Here is a tiny trained network, its code and every weight. The questions are about switching its units off for an input and a class, where a switched-off unit gives its printed mean instead of its output.

import numpy as np


def w(rows, s, z=0):
    codes = np.array(rows[::2]) - 128.0
    scale = np.full(codes.shape[1], s)
    scale[-1] = z or s
    return codes * scale


def f(y):
    return np.maximum(y, 0)


def log_softmax(a):
    a = a - a.max(-1, keepdims=True)
    return a - np.log(np.exp(a).sum(-1, keepdims=True))


def net(x, mask):
    res = np.array(x, float).reshape(1, 7) / 4 @ E
    y = f(res @ A[0][:, :-1].T + A[0][:, -1])
    res = res + np.where(mask, y, B[0][:, -1]) @ B[0][:, :-1]
    return log_softmax(res[-1] @ U[:, :-1].T + U[:, -1])


A, B = {}, {}
E = w([
[127,135,125,128,126],'x0',
[223,63,56,179,12],'x1',
[129,138,125,126,126],'x2',
[68,183,7,232,161],'x3',
[212,219,228,238,173],'x4',
[128,142,125,126,128],'x5',
[130,122,129,131,133],'x6',
],0.014)
A[0] = w([
[103,117,207,59,163,202],'neuron 1',
[248,150,180,105,35,157],'neuron 2',
[47,203,167,205,186,138],'neuron 3',
[208,142,204,231,173,175],'neuron 4',
[121,112,142,147,124,10],'neuron 5',
[68,130,105,121,193,200],'neuron 6',
[118,45,77,25,57,215],'neuron 7',
[230,131,65,189,34,109],'neuron 8',
[155,95,21,157,75,182],'neuron 9',
[87,99,117,30,51,242],'neuron 10',
[208,108,182,73,40,152],'neuron 11',
[150,156,164,254,187,111],'neuron 12',
[91,130,135,150,205,30],'neuron 13',
[125,133,217,45,170,174],'neuron 14',
[115,154,82,206,157,49],'neuron 15',
[103,133,222,36,189,197],'neuron 16',
[153,133,17,221,93,43],'neuron 17',
[71,132,33,227,172,114],'neuron 18',
[144,59,131,26,68,190],'neuron 19',
[168,132,137,155,118,44],'neuron 20',
[160,138,182,71,156,90],'neuron 21',
[13,111,110,121,234,152],'neuron 22',
[94,88,180,100,159,130],'neuron 23',
],0.015,0.012)
B[0] = w([
[138,196,133,81,19,227],'neuron 1',
[197,7,207,165,172,223],'neuron 2',
[206,218,161,69,181,229],'neuron 3',
[217,133,254,85,174,255],'neuron 4',
[39,119,167,216,102,128],'neuron 5',
[48,120,42,50,155,201],'neuron 6',
[30,113,39,202,98,253],'neuron 7',
[188,52,237,107,55,230],'neuron 8',
[55,90,70,142,62,225],'neuron 9',
[43,82,25,180,93,236],'neuron 10',
[98,16,174,217,232,216],'neuron 11',
[223,200,161,76,112,231],'neuron 12',
[151,121,191,40,208,161],'neuron 13',
[88,148,170,190,7,233],'neuron 14',
[195,207,168,70,134,184],'neuron 15',
[170,230,198,125,19,252],'neuron 16',
[46,194,231,153,25,215],'neuron 17',
[94,233,175,30,83,231],'neuron 18',
[48,94,56,197,131,229],'neuron 19',
[203,152,192,80,112,148],'neuron 20',
[213,130,201,129,85,182],'neuron 21',
[37,171,50,5,167,229],'neuron 22',
[122,143,202,118,66,179],'neuron 23',
],0.013,0.029)
U = w([
[71,147,87,144,8,207],'0',
[167,140,190,146,57,175],'1',
[52,144,42,53,145,199],'2',
[160,184,130,100,199,2],'3',
[117,36,54,204,121,100],'4',
[187,40,180,183,180,126],'5',
],0.017,0.011)

Each question gives the input, the list of numbers given to net, and the class t.
The units are the neurons (one row each of A and B). Each row of codes is followed by its name. A weight is (code - 128) times the scale printed after its matrix; where a second scale follows, it is the last column's (A, B and U).
mask holds one flag per neuron, in row order. A switched-off neuron (its flag False) gives its mean, the last column of its row in B, instead of its output. The means were averaged over made-up inputs and are rounded, as every weight is.
A unit's drop is (log p(t) with every unit on - log p(t) with that unit switched off) / (log p(t) with every unit on - log p(t) with every unit switched off).
The circuit of an input: a set's keep is (log p(t) with only the set's units on - log p(t) with every unit switched off) / (log p(t) with every unit on - log p(t) with every unit switched off). Starting from the 12 units with the biggest drops (on a tie, the unit counted first), units are removed one at a time, each time the one whose removal leaves the highest keep (on an exact tie, the one counted first), for as long as the keep stays at least 0.8.
units of the circuit, in order: the units of the circuit, biggest drop first
k most important neurons: the k neurons with the biggest drops, biggest first
drop when u is switched off: that unit's drop, to one decimal
input [8,-7,-7,1,-3,-7,4], class 2: units of the circuit, in order -> [neuron 22]
input [-3,-2,-5,-7,0,3,1], class 0: 2 most important neurons -> [neuron 4; neuron 19]
input [4,-8,0,1,0,5,3], class 2: 2 most important neurons -> [neuron 22; neuron 6]
input [1,-6,5,0,0,-3,4], class 0: 4 most important neurons -> [neuron 4; neuron 16; neuron 14; neuron 22]
input [-6,1,-1,5,1,0,3], class 1: 2 most important neurons -> [neuron 7; neuron 10]
input [-7,-6,-4,1,5,-2,-6], class 3: 2 most important neurons -> [neuron 3; neuron 8]
input [-8,-6,-2,6,0,-2,-6], class 2: 2 most important neurons -> [neuron 22; neuron 6]
input [4,8,4,0,5,-6,-3], class 5: drop when neuron 2 is switched off -> 0.2
input [-6,-3,-3,1,-4,-2,0], class 2: drop when neuron 17 is switched off -> 0.1
input [-7,6,-1,-2,1,2,-6], class 5: drop when neuron 14 is switched off -> 0.0
input [-6,-5,-5,4,1,7,-7], class 3: drop when neuron 19 is switched off -> 0.1
